Below is a small trained network, with its code and all its weights. Each question gives an input and a class and asks what happens when units are switched off, that is, made to give their printed mean instead of their output.

import numpy as np


def w(rows, s, z=0):
    codes = np.array(rows[::2]) - 128.0
    scale = np.full(codes.shape[1], s)
    scale[-1] = z or s
    return codes * scale


def norm(h):
    return h / np.sqrt((h * h).mean(-1, keepdims=True) + 1e-5)


def f(y):
    return y / 2 * (1 + np.tanh(0.7978845608 * (y + 0.044715 * y**3)))


def log_softmax(a):
    a = a - a.max(-1, keepdims=True)
    return a - np.log(np.exp(a).sum(-1, keepdims=True))


def net(x, mask):
    res = np.array(x, float).reshape(1, 2) / 4 @ E
    u = 0
    for l in range(4):
        y = f(norm(res) @ A[l][:, :-1].T + A[l][:, -1])
        res = res + np.where(mask[u : u + 6], y, B[l][:, -1]) @ B[l][:, :-1]
        u += 6
    return log_softmax(norm(res)[-1] @ U[:, :-1].T + U[:, -1])


A, B = {}, {}
E = w([
[102,199,97,64,80,170,2],'x0',
[252,193,48,139,152,99,144],'x1',
],0.0079)
A[0] = w([
[169,138,87,136,98,100,134,84],'L0N0',
[141,204,148,216,143,92,165,173],'L0N1',
[49,117,105,132,113,140,96,1],'L0N2',
[104,50,127,235,188,118,244,124],'L0N3',
[146,118,122,102,93,153,129,51],'L0N4',
[80,137,121,75,109,215,124,148],'L0N5',
],0.011,0.00099)
B[0] = w([
[186,107,165,149,188,101,236,158],'L0N0',
[149,83,74,73,152,159,215,169],'L0N1',
[99,149,187,137,149,61,137,164],'L0N2',
[232,114,77,231,55,8,1,247],'L0N3',
[138,129,144,163,137,92,191,131],'L0N4',
[69,104,150,56,147,159,190,177],'L0N5',
],0.01,0.013)
A[1] = w([
[251,12,17,223,147,137,131,110],'L1N0',
[158,184,85,230,144,153,121,109],'L1N1',
[2,108,166,116,182,118,27,20],'L1N2',
[16,76,147,102,200,181,131,224],'L1N3',
[65,125,142,134,67,127,37,45],'L1N4',
[90,85,129,70,85,185,82,2],'L1N5',
],0.0073,0.00086)
B[1] = w([
[141,192,107,190,107,103,106,255],'L1N0',
[89,115,156,131,72,104,131,159],'L1N1',
[159,150,178,140,141,181,89,180],'L1N2',
[150,163,118,143,125,92,137,174],'L1N3',
[100,150,102,154,124,134,166,155],'L1N4',
[164,158,136,132,164,93,248,143],'L1N5',
],0.014,0.011)
A[2] = w([
[117,105,227,229,51,124,190,194],'L2N0',
[191,55,104,138,124,86,133,249],'L2N1',
[147,158,186,116,83,108,117,148],'L2N2',
[91,159,200,161,40,107,22,203],'L2N3',
[76,142,142,15,232,148,78,84],'L2N4',
[49,89,29,2,168,174,119,174],'L2N5',
],0.0071,0.0018)
B[2] = w([
[197,132,8,177,96,148,73,221],'L2N0',
[71,182,140,126,199,69,61,223],'L2N1',
[140,88,81,186,122,199,83,190],'L2N2',
[159,172,63,32,135,170,203,253],'L2N3',
[131,149,154,142,155,81,57,194],'L2N4',
[162,1,146,135,235,55,105,132],'L2N5',
],0.009,0.005)
A[3] = w([
[171,210,5,163,79,253,111,221],'L3N0',
[162,142,54,191,70,63,13,237],'L3N1',
[78,220,108,157,116,114,117,135],'L3N2',
[186,80,124,56,206,68,119,65],'L3N3',
[227,143,118,93,139,56,154,37],'L3N4',
[97,66,190,165,177,74,130,4],'L3N5',
],0.0065,0.0013)
B[3] = w([
[81,48,162,100,93,147,186,198],'L3N0',
[106,122,185,113,123,119,94,248],'L3N1',
[123,85,120,111,118,68,110,168],'L3N2',
[134,101,71,88,122,114,117,132],'L3N3',
[61,76,114,92,175,251,55,168],'L3N4',
[137,121,138,118,123,172,122,121],'L3N5',
],0.011,0.012)
U = w([
[155,164,66,147,164,155,233,81],'0',
[160,138,97,215,84,71,85,197],'1',
[104,254,199,92,170,145,159,143],'2',
[126,102,102,56,205,131,68,3],'3',
[83,68,156,80,59,168,166,141],'4',
],0.016,0.0042)

Each question gives the input, the list of numbers given to net, and the class t.
The units are the neurons (one row each of A and B). Each row of codes is followed by its name. A weight is (code - 128) times the scale printed after its matrix; where a second scale follows, it is the last column's (A, B and U).
mask holds one flag per neuron, layer by layer. A switched-off neuron (its flag False) gives its mean, the last column of its row in B, instead of its output. The means were averaged over made-up inputs and are rounded, as every weight is.
A unit's drop is (log p(t) with every unit on - log p(t) with that unit switched off) / (log p(t) with every unit on - log p(t) with every unit switched off).
The circuit of an input: a set's keep is (log p(t) with only the set's units on - log p(t) with every unit switched off) / (log p(t) with every unit on - log p(t) with every unit switched off). Starting from the 12 units with the biggest drops (on a tie, the unit counted first), units are removed one at a time, each time the one whose removal leaves the highest keep (on an exact tie, the one counted first), for as long as the keep stays at least 0.8.
circuit, biggest first: the units of the circuit, biggest drop first
k most important neurons: the k neurons with the biggest drops, biggest first
k most important neurons of layer l: the k neurons of layer l with the biggest drops, biggest first
drop when u is switched off: that unit's drop, to one decimal
input [7,6], class 4: 3 most important neurons -> (L0N3, L0N5, L3N0)
input [-2,-7], class 4: 2 most important neurons -> (L2N3, L3N0)
input [5,8], class 4: 3 most important neurons of layer 1 -> (L1N3, L1N5, L1N1)
input [-1,8], class 0: circuit, biggest first -> (L0N3)
input [4,6], class 4: 3 most important neurons -> (L0N3, L3N0, L1N3)
input [2,3], class 4: 3 most important neurons of layer 0 -> (L0N3, L0N2, L0N5)
input [6,2], class 2: 2 most important neurons of layer 0 -> (L0N1, L0N3)
input [-1,-5], class 4: 2 most important neurons -> (L2N3, L3N0)
input [0,-1], class 4: 2 most important neurons -> (L3N0, L0N1)
input [1,1], class 4: circuit, biggest first -> (L0N3, L3N0)
input [1,-8], class 2: 3 most important neurons -> (L0N3, L0N5, L1N0)
input [8,3], class 3: 3 most important neurons -> (L1N0, L0N3, L2N5)
input [1,8], class 0: 3 most important neurons -> (L0N3, L0N0, L0N1)
input [3,0], class 2: drop when L0N3 is switched off -> 0.9
input [5,7], class 4: drop when L1N3 is switched off -> 0.1
input [0,7], class 0: drop when L0N4 is switched off -> 0.0
